A =
[[ -59.97  115.76 -117.26   35.88  -46.19   11.72  -64.46   13.58  -74.05
  -123.75   18.73  -26.41]
 [  11.95   40.81  -60.55  -27.57  -82.61  -89.72  -57.36   67.06   20.53
  -135.72  -10.14   70.10]
 [-107.02  -15.14   32.34   15.72   53.20  -75.03  -91.73  -54.89   63.82
    99.29    4.62   -5.11]
 [ -68.50  104.88   -0.51  -25.42  -50.08  -44.83   44.21   22.05   62.05
   -15.05    1.01   38.25]
 [ -51.99   11.80   67.38  -97.96   28.39 -184.98 -201.36  104.27  253.63
  -151.10   33.74  216.33]
 [ 128.92  265.53 -127.33   36.17  -66.01  123.38   14.85  -60.29 -159.53
  -264.24  -54.06  -87.84]
 [ -78.05   47.89  159.30  -61.39  -19.82  -45.74  -41.21 -237.90   26.91
   214.64  134.93   43.04]
 [ 190.46  148.05   70.40 -197.46 -172.17   58.67   91.90 -241.96  -75.98
   -97.75  -58.87  -22.94]
 [ -59.88  113.66  139.96 -165.85  -55.81  -63.67  -58.55 -149.95   79.24
   112.88   99.81    1.79]
 [ -49.01 -143.32 -146.80   23.93   88.42  -19.75  -25.79   60.31  -75.97
    23.28   75.01  -38.43]
 [ -53.41   -8.13  -37.60  123.46  -28.37  -36.76  101.59  -30.91   -8.99
   119.77 -146.40  -42.20]
 [ 161.74  187.16  -34.25  -60.69 -116.76   55.23   36.78  -71.31 -125.93
  -245.84  -49.31  -44.79]
 [ -38.34  -61.87    9.57  -72.21   53.15  -64.77 -135.66  -22.99  119.82
    47.44  184.18   32.87]
 [ 110.39   95.61   78.88  -52.09 -117.11   31.91   71.80  -77.88   45.53
   -27.38 -124.72   19.07]
 [ -28.98   50.67  -91.90   27.20   12.02    3.36  -53.84  -10.81  -83.87
   -92.55   25.61   -3.98]]
Indices start at 1.
(1, 1) = -59.97
(1, 9) = -74.05
(14, 12) = 19.07
(3, 1) = -107.02
(3, 2) = -15.14
(9, 4) = -165.85
(7, 11) = 134.93
(12, 3) = -34.25
(1, 10) = -123.75
(6, 10) = -264.24
(12, 5) = -116.76
(7, 5) = -19.82
(9, 10) = 112.88
(7, 1) = -78.05
(6, 7) = 14.85
(3, 9) = 63.82
(1, 7) = -64.46
(10, 7) = -25.79
(4, 4) = -25.42
(4, 11) = 1.01
(10, 2) = -143.32
(9, 11) = 99.81
(13, 5) = 53.15
(3, 12) = -5.11
(1, 2) = 115.76
(3, 6) = -75.03
(8, 2) = 148.05
(5, 1) = -51.99
(7, 4) = -61.39
(12, 10) = -245.84
(12, 2) = 187.16
(8, 5) = -172.17
(2, 3) = -60.55
(11, 3) = -37.60
(12, 9) = -125.93
(11, 12) = -42.20
(6, 2) = 265.53

grid = [[18, 21, 58, -41, 27, -6, 20, -9, 11, 6], [21, 26, 65, -43, 28, -5, 22, -7, 12, 10], [-18, -6, -21, -32, 0, 40, -9, -16, -16, -56], [2, 53, 1, 18, -25, 37, -1, 34, -3, 23], [-18, -5, -25, -25, -3, 39, -10, -13, -16, -51], [14, 7, 50, -41, 29, -10, 17, -16, 9, -2], [17, 16, 56, -42, 29, -7, 19, -12, 10, 2], [5, 51, 6, 18, -22, 30, 1, 33, -1, 28], [-2, 58, -8, 19, -32, 50, -4, 37, -8, 17], [0, 55, -3, 17, -28, 43, -2, 35, -6, 19], [-18, -6, -18, -39, 4, 41, -7, -19, -17, -60]]
Indices start at 1.
row 1 col 1 -> 18
row 10 col 3 -> -3
row 1 col 9 -> 11
row 5 col 4 -> -25
row 11 col 3 -> -18
row 11 col 6 -> 41
row 2 col 1 -> 21
row 5 col 10 -> -51
row 7 col 8 -> -12
row 10 col 1 -> 0
row 5 col 8 -> -13
row 11 col 10 -> -60
row 2 col 9 -> 12
row 4 col 2 -> 53
row 11 col 2 -> -6
row 1 col 5 -> 27
row 4 col 9 -> -3
row 9 col 3 -> -8
row 6 col 3 -> 50
row 2 col 4 -> -43
row 3 col 9 -> -16
row 6 col 4 -> -41
row 11 col 8 -> -19
row 5 col 3 -> -25
row 9 col 7 -> -4
row 1 col 8 -> -9
row 2 col 10 -> 10
row 11 col 5 -> 4
row 8 col 4 -> 18
row 8 col 3 -> 6

x = [[-11, 21, 18, -33, -17, -47, -4, 13, 15, 9, 3, 34, -26], [16, 42, 30, -17, 8, -30, 7, 25, 20, 34, 10, 44, -2], [8, 29, 27, -29, 1, -37, 8, 13, 10, 23, 9, 42, -10], [8, 27, 18, -31, 2, -37, 4, 15, 14, 22, 6, 42, -10], [22, 43, 34, -12, 21, -21, 15, 25, 33, 38, 20, 47, 18], [3, 30, 20, -26, -4, -45, 6, 16, 21, 12, 6, 43, -14], [4, 48, 34, -10, 0, -39, 20, 25, 25, 15, 6, 45, -11], [3, 49, 36, -11, -3, -41, 22, 33, 27, 10, 4, 55, -21], [2, 30, 31, -16, -3, -42, 6, 22, 22, 11, 7, 44, -15], [14, 28, 18, -28, 9, -33, 1, 13, 20, 32, 10, 35, 1], [15, 17, 15, -37, 9, -32, -4, 0, 15, 31, 11, 40, -4], [7, 19, 17, -35, 4, -39, -4, 8, 14, 22, 6, 38, -11], [-15, 32, 24, -23, -26, -55, 8, 17, 19, 6, -3, 40, -46], [43, 17, 17, -38, 46, -26, 0, 3, 14, 40, 22, 39, 37]]
Rows and columns are counted from 1.
(1, 1) => -11
(4, 13) => -10
(6, 3) => 20
(7, 6) => -39
(2, 3) => 30
(13, 8) => 17
(9, 4) => -16
(10, 12) => 35
(14, 10) => 40
(14, 9) => 14
(6, 13) => -14
(14, 7) => 0
(2, 5) => 8
(8, 2) => 49
(10, 4) => -28
(9, 6) => -42
(6, 8) => 16
(5, 6) => -21
(3, 3) => 27
(9, 11) => 7
(7, 2) => 48
(3, 6) => -37
(14, 6) => -26
(5, 7) => 15
(7, 13) => -11
(3, 12) => 42
(7, 10) => 15
(2, 10) => 34
(5, 8) => 25
(11, 13) => -4
(7, 4) => -10
(4, 9) => 14
(13, 9) => 19
(12, 10) => 22
(9, 5) => -3
(5, 13) => 18
(3, 11) => 9
(13, 7) => 8
